Here is a tiny trained network, its code and every weight. The questions are about switching its units off for an input and a target symbol, where a switched-off unit gives its printed mean instead of its output.

import numpy as np


def w(rows, s, z=0):
    codes = np.array(rows[::2]) - 128.0
    scale = np.full(codes.shape[1], s)
    scale[-1] = z or s
    return codes * scale


def f(y):
    return np.maximum(y, 0)


def softmax(a):
    e = np.exp(a - a.max(-1, keepdims=True))
    return e / e.sum(-1, keepdims=True)


def log_softmax(a):
    a = a - a.max(-1, keepdims=True)
    return a - np.log(np.exp(a).sum(-1, keepdims=True))


def net(x, mask):
    ids = ['ΓΞβεζσ'.index(c) for c in x.split()]
    T = len(ids)
    res = E[ids] + P[:T]
    u = 0
    for l in range(3):
        q, k, v = (res @ M[l].T for M in (Q, K, V))
        z = softmax(np.where(np.tri(T) > 0, q @ k.T / 3**0.5, -1e9)) @ v
        res = res + np.where(mask[u], z, O[l][:, -1]) @ O[l][:, :-1]
        u += 1
        y = f(res @ A[l][:, :-1].T + A[l][:, -1])
        res = res + np.where(mask[u : u + 4], y, B[l][:, -1]) @ B[l][:, :-1]
        u += 4
    return log_softmax(res[-1] @ U[:, :-1].T + U[:, -1])


Q, K, V, O, A, B = {}, {}, {}, {}, {}, {}
E = w([
[151,25,17,131],'Γ',
[120,110,89,244],'Ξ',
[94,100,57,55],'β',
[162,44,125,91],'ε',
[31,79,192,125],'ζ',
[110,203,119,112],'σ',
],0.011)
P = w([
[180,132,116,171],'0',
[165,178,160,124],'1',
[169,212,159,94],'2',
[126,227,154,96],'3',
[126,253,133,88],'4',
[124,227,97,94],'5',
],0.0032)
Q[0] = w([
[95,123,114,129],'0.h0',
[102,85,250,108],'0.h0',
[181,98,167,164],'0.h0',
],0.02)
K[0] = w([
[119,124,151,104],'0.h0',
[2,85,169,184],'0.h0',
[85,145,81,138],'0.h0',
],0.018)
V[0] = w([
[117,143,146,66],'0.h0',
[75,190,7,135],'0.h0',
[184,137,109,143],'0.h0',
],0.012)
O[0] = w([
[168,203,83,110,72],'0.h0',
[254,141,243,63,253],'0.h0',
[146,24,177,37,145],'0.h0',
],0.0063,0.003)
A[0] = w([
[135,164,39,210,17],'0.n0',
[254,79,187,117,98],'0.n1',
[149,159,108,193,6],'0.n2',
[141,76,102,144,66],'0.n3',
],0.0086,0.0016)
B[0] = w([
[182,83,211,59,171],'0.n0',
[141,166,255,127,255],'0.n1',
[134,71,98,145,156],'0.n2',
[105,150,108,210,167],'0.n3',
],0.0089,0.0039)
Q[1] = w([
[59,120,5,212],'1.h0',
[94,14,173,120],'1.h0',
[191,163,219,192],'1.h0',
],0.015)
K[1] = w([
[134,113,249,202],'1.h0',
[76,50,119,172],'1.h0',
[73,214,111,105],'1.h0',
],0.017)
V[1] = w([
[40,133,141,119],'1.h0',
[17,167,149,154],'1.h0',
[91,199,195,255],'1.h0',
],0.0075)
O[1] = w([
[51,176,77,111,50],'1.h0',
[3,171,114,142,3],'1.h0',
[20,125,241,241,177],'1.h0',
],0.0055,0.0013)
A[1] = w([
[225,169,36,238,106],'1.n0',
[152,224,143,73,117],'1.n1',
[137,71,4,138,254],'1.n2',
[40,154,131,2,129],'1.n3',
],0.0066,0.0032)
B[1] = w([
[107,92,53,45,193],'1.n0',
[89,210,134,140,254],'1.n1',
[60,98,254,119,244],'1.n2',
[249,113,96,217,227],'1.n3',
],0.0078,0.0024)
Q[2] = w([
[88,121,231,154],'2.h0',
[75,159,8,177],'2.h0',
[191,161,127,195],'2.h0',
],0.013)
K[2] = w([
[27,150,170,86],'2.h0',
[132,6,162,180],'2.h0',
[117,102,92,82],'2.h0',
],0.014)
V[2] = w([
[78,128,124,143],'2.h0',
[68,162,89,30],'2.h0',
[134,5,105,105],'2.h0',
],0.012)
O[2] = w([
[79,109,140,155,88],'2.h0',
[75,149,39,143,2],'2.h0',
[104,99,142,5,73],'2.h0',
],0.011,0.0054)
A[2] = w([
[192,121,64,116,224],'2.n0',
[124,117,151,55,3],'2.n1',
[79,176,171,145,154],'2.n2',
[181,5,106,168,71],'2.n3',
],0.012,0.0044)
B[2] = w([
[94,5,99,63,253],'2.n0',
[46,225,52,75,195],'2.n1',
[168,89,87,191,235],'2.n2',
[163,254,129,52,241],'2.n3',
],0.0094,0.0068)
U = w([
[179,180,111,76,2],'Γ',
[149,74,224,107,101],'Ξ',
[212,3,53,89,214],'β',
[58,138,129,96,187],'ε',
[63,15,140,185,155],'ζ',
[225,216,23,157,110],'σ',
],0.005,0.004)

Each question gives the input, a string of symbols that net reads in full, and the target symbol t.
The units are the heads (3 rows each of Q, K, V and O) and the neurons (one row each of A and B). Each row of codes is followed by its name. A weight is (code - 128) times the scale printed after its matrix; where a second scale follows, it is the last column's (O, A, B and U).
mask holds one flag per unit, layer by layer, with each layer's heads first. A switched-off unit (its flag False) gives its mean, the last column of its rows in O or B, instead of its output. The means were averaged over made-up inputs and are rounded, as every weight is.
A unit's drop is (log p(t) with every unit on - log p(t) with that unit switched off) / (log p(t) with every unit on - log p(t) with every unit switched off).
The circuit of an input: a set's keep is (log p(t) with only the set's units on - log p(t) with every unit switched off) / (log p(t) with every unit on - log p(t) with every unit switched off). Starting from the 12 units with the biggest drops (on a tie, the unit counted first), units are removed one at a time, each time the one whose removal leaves the highest keep (on an exact tie, the one counted first), for as long as the keep stays at least 0.8.
circuit, biggest first: the units of the circuit, biggest drop first
most important unit: the unit with the biggest drop
k most important neurons: the k neurons with the biggest drops, biggest first
drop when u is switched off: that unit's drop, to one decimal
input Ξ β Γ Ξ ζ Γ, target ζ: circuit, biggest first : [0.n1 0.h0 1.h0 2.h0]
input ζ ζ σ Ξ ε, target ζ: circuit, biggest first : [0.h0 1.h0 2.h0]
input β σ Ξ, target σ: circuit, biggest first : [2.h0 0.h0 1.n1]
input σ Ξ ε, target σ: circuit, biggest first : [2.h0 1.n1 2.n3]
input Ξ Ξ σ, target σ: circuit, biggest first : [2.h0 1.n1]
input Γ Ξ Ξ ε, target Γ: most important unit : 2.n1
input Ξ β ε ε ζ, target ζ: circuit, biggest first : [0.h0 2.n3 2.h0]
input Ξ σ ε ε Γ, target σ: circuit, biggest first : [2.h0 1.n2 2.n3]
input Γ ζ Ξ, target ζ: circuit, biggest first : [0.h0 1.h0 2.h0]
input β Γ σ Ξ Γ ε, target σ: circuit, biggest first : [2.h0 1.n1]
input ε ε Ξ ε ε, target ε: 2 most important neurons : [2.n1 0.n1]
input ε Ξ β, target ε: 2 most important neurons : [0.n1 2.n1]
input σ Ξ Ξ β ζ, target ζ: 2 most important neurons : [2.n3 2.n2]
input Γ Ξ Γ, target Γ: 2 most important neurons : [2.n1 2.n3]
input ζ Ξ Ξ, target ζ: circuit, biggest first : [1.h0 0.h0 2.h0]
input Ξ Ξ ε, target Ξ: circuit, biggest first : [0.n1 1.h0 2.h0]
input Γ Γ β σ β Ξ, target β: most important unit : 1.h0
input ε Ξ Ξ, target ε: 2 most important neurons : [0.n0 0.n1]
input ζ ε Γ, target ζ: 2 most important neurons : [1.n2 0.n3]
input ζ Ξ ε β, target ζ: most important unit : 0.h0
input β β Γ β, target β: drop when 2.n0 is switched off : 0.6
input ε Ξ ε, target ε: drop when 0.h0 is switched off : 0.9
input ζ Ξ ε ε, target ζ: drop when 1.n2 is switched off : 0.1
